Below are the code and all the weights of a small trained network. Each question names an input and a class and asks about switching units off, where a switched-off unit gives its printed mean instead of its output.

import numpy as np


def w(rows, s, z=0):
    codes = np.array(rows[::2]) - 128.0
    scale = np.full(codes.shape[1], s)
    scale[-1] = z or s
    return codes * scale


def f(y):
    return np.maximum(y, 0)


def log_softmax(a):
    a = a - a.max(-1, keepdims=True)
    return a - np.log(np.exp(a).sum(-1, keepdims=True))


def net(x, mask):
    res = np.array(x, float).reshape(1, 4) / 4 @ E
    y = f(res @ A[0][:, :-1].T + A[0][:, -1])
    res = res + np.where(mask, y, B[0][:, -1]) @ B[0][:, :-1]
    return log_softmax(res[-1] @ U[:, :-1].T + U[:, -1])


A, B = {}, {}
E = w([
[169,215,105,62,125,214,207,140,28,185],'x0',
[193,12,91,133,146,118,194,48,72,117],'x1',
[226,86,104,175,46,172,114,223,192,141],'x2',
[220,158,219,252,176,166,168,84,143,99],'x3',
],0.012)
A[0] = w([
[201,174,218,180,164,179,191,102,129,82,111],'N0',
[195,117,77,145,77,161,107,166,123,159,48],'N1',
[175,7,79,109,140,67,229,83,97,115,87],'N2',
[109,144,129,97,149,101,115,64,117,164,1],'N3',
[57,242,218,136,104,135,58,208,156,142,92],'N4',
[82,129,171,100,157,61,130,87,132,102,115],'N5',
[75,112,43,54,6,125,170,137,65,193,107],'N6',
[121,196,156,102,126,103,121,142,173,118,85],'N7',
[110,90,89,87,92,32,76,114,173,141,100],'N8',
[89,178,109,161,183,92,147,103,70,80,82],'N9',
[139,216,69,108,126,245,217,135,51,228,30],'N10',
[145,110,199,166,164,88,121,112,185,96,103],'N11',
[72,152,134,100,195,124,144,88,93,120,106],'N12',
[171,77,113,136,85,153,124,181,187,131,99],'N13',
],0.011,0.0071)
B[0] = w([
[181,183,109,84,174,100,118,254,54,167,223],'N0',
[113,200,195,93,69,160,171,155,202,81,185],'N1',
[114,99,41,40,97,153,155,29,119,197,247],'N2',
[106,157,137,120,114,125,199,160,168,102,157],'N3',
[94,88,81,77,122,142,171,66,121,205,205],'N4',
[134,134,125,204,85,186,164,151,169,90,179],'N5',
[200,190,190,127,182,109,103,217,100,160,249],'N6',
[140,101,78,155,103,176,169,73,132,195,154],'N7',
[143,73,152,176,216,52,93,222,84,127,204],'N8',
[139,125,110,114,67,191,137,222,212,105,175],'N9',
[13,19,65,244,114,78,65,100,66,62,236],'N10',
[105,94,88,122,186,14,111,143,64,80,178],'N11',
[215,148,170,174,94,185,181,166,204,100,192],'N12',
[156,132,121,137,102,184,196,103,196,45,198],'N13',
],0.0091,0.022)
U = w([
[56,62,94,191,160,36,75,134,105,26,136],'0',
[167,158,130,99,218,101,110,251,72,171,91],'1',
[130,144,131,121,78,245,187,183,201,10,97],'2',
[96,96,72,57,130,173,159,61,115,255,106],'3',
[137,109,127,136,172,152,74,135,125,128,250],'4',
[103,201,210,117,146,63,36,61,133,129,113],'5',
],0.0089,0.021)

Each question gives the input, the list of numbers given to net, and the class t.
The units are the neurons (one row each of A and B). Each row of codes is followed by its name. A weight is (code - 128) times the scale printed after its matrix; where a second scale follows, it is the last column's (A, B and U).
mask holds one flag per neuron, in row order. A switched-off neuron (its flag False) gives its mean, the last column of its row in B, instead of its output. The means were averaged over made-up inputs and are rounded, as every weight is.
A unit's drop is (log p(t) with every unit on - log p(t) with that unit switched off) / (log p(t) with every unit on - log p(t) with every unit switched off).
The circuit of an input: a set's keep is (log p(t) with only the set's units on - log p(t) with every unit switched off) / (log p(t) with every unit on - log p(t) with every unit switched off). Starting from the 12 units with the biggest drops (on a tie, the unit counted first), units are removed one at a time, each time the one whose removal leaves the highest keep (on an exact tie, the one counted first), for as long as the keep stays at least 0.8.
circuit, biggest first: the units of the circuit, biggest drop first
unit that matters most: the unit with the biggest drop
k most important neurons: the k neurons with the biggest drops, biggest first
drop of u: that unit's drop, to one decimal
input [7,-1,5,6], class 0: unit that matters most	N10
input [6,8,8,-6], class 2: 2 most important neurons	(N1; N13)
input [-6,6,-6,-8], class 1: 3 most important neurons	(N8; N10; N6)
input [7,-5,3,7], class 0: 2 most important neurons	(N10; N6)
input [5,6,8,-5], class 2: 2 most important neurons	(N1; N13)
input [-3,-8,8,-6], class 2: 3 most important neurons	(N13; N2; N1)
input [-3,-7,7,8], class 1: 2 most important neurons	(N0; N11)
input [8,3,2,-8], class 0: 2 most important neurons	(N10; N0)
input [-6,8,3,-1], class 3: 2 most important neurons	(N2; N10)
input [2,0,-2,-1], class 4: 2 most important neurons	(N0; N13)
input [-4,6,-2,-8], class 1: 2 most important neurons	(N8; N6)
input [-3,6,2,7], class 1: 2 most important neurons	(N0; N10)
input [4,1,7,-6], class 2: 2 most important neurons	(N1; N13)
input [-1,1,-4,4], class 1: circuit, biggest first	(N0)
input [8,8,2,-7], class 0: drop of N4	0.2
input [2,-3,4,0], class 2: drop of N1	0.1
input [-6,2,-8,-8], class 1: drop of N10	0.6
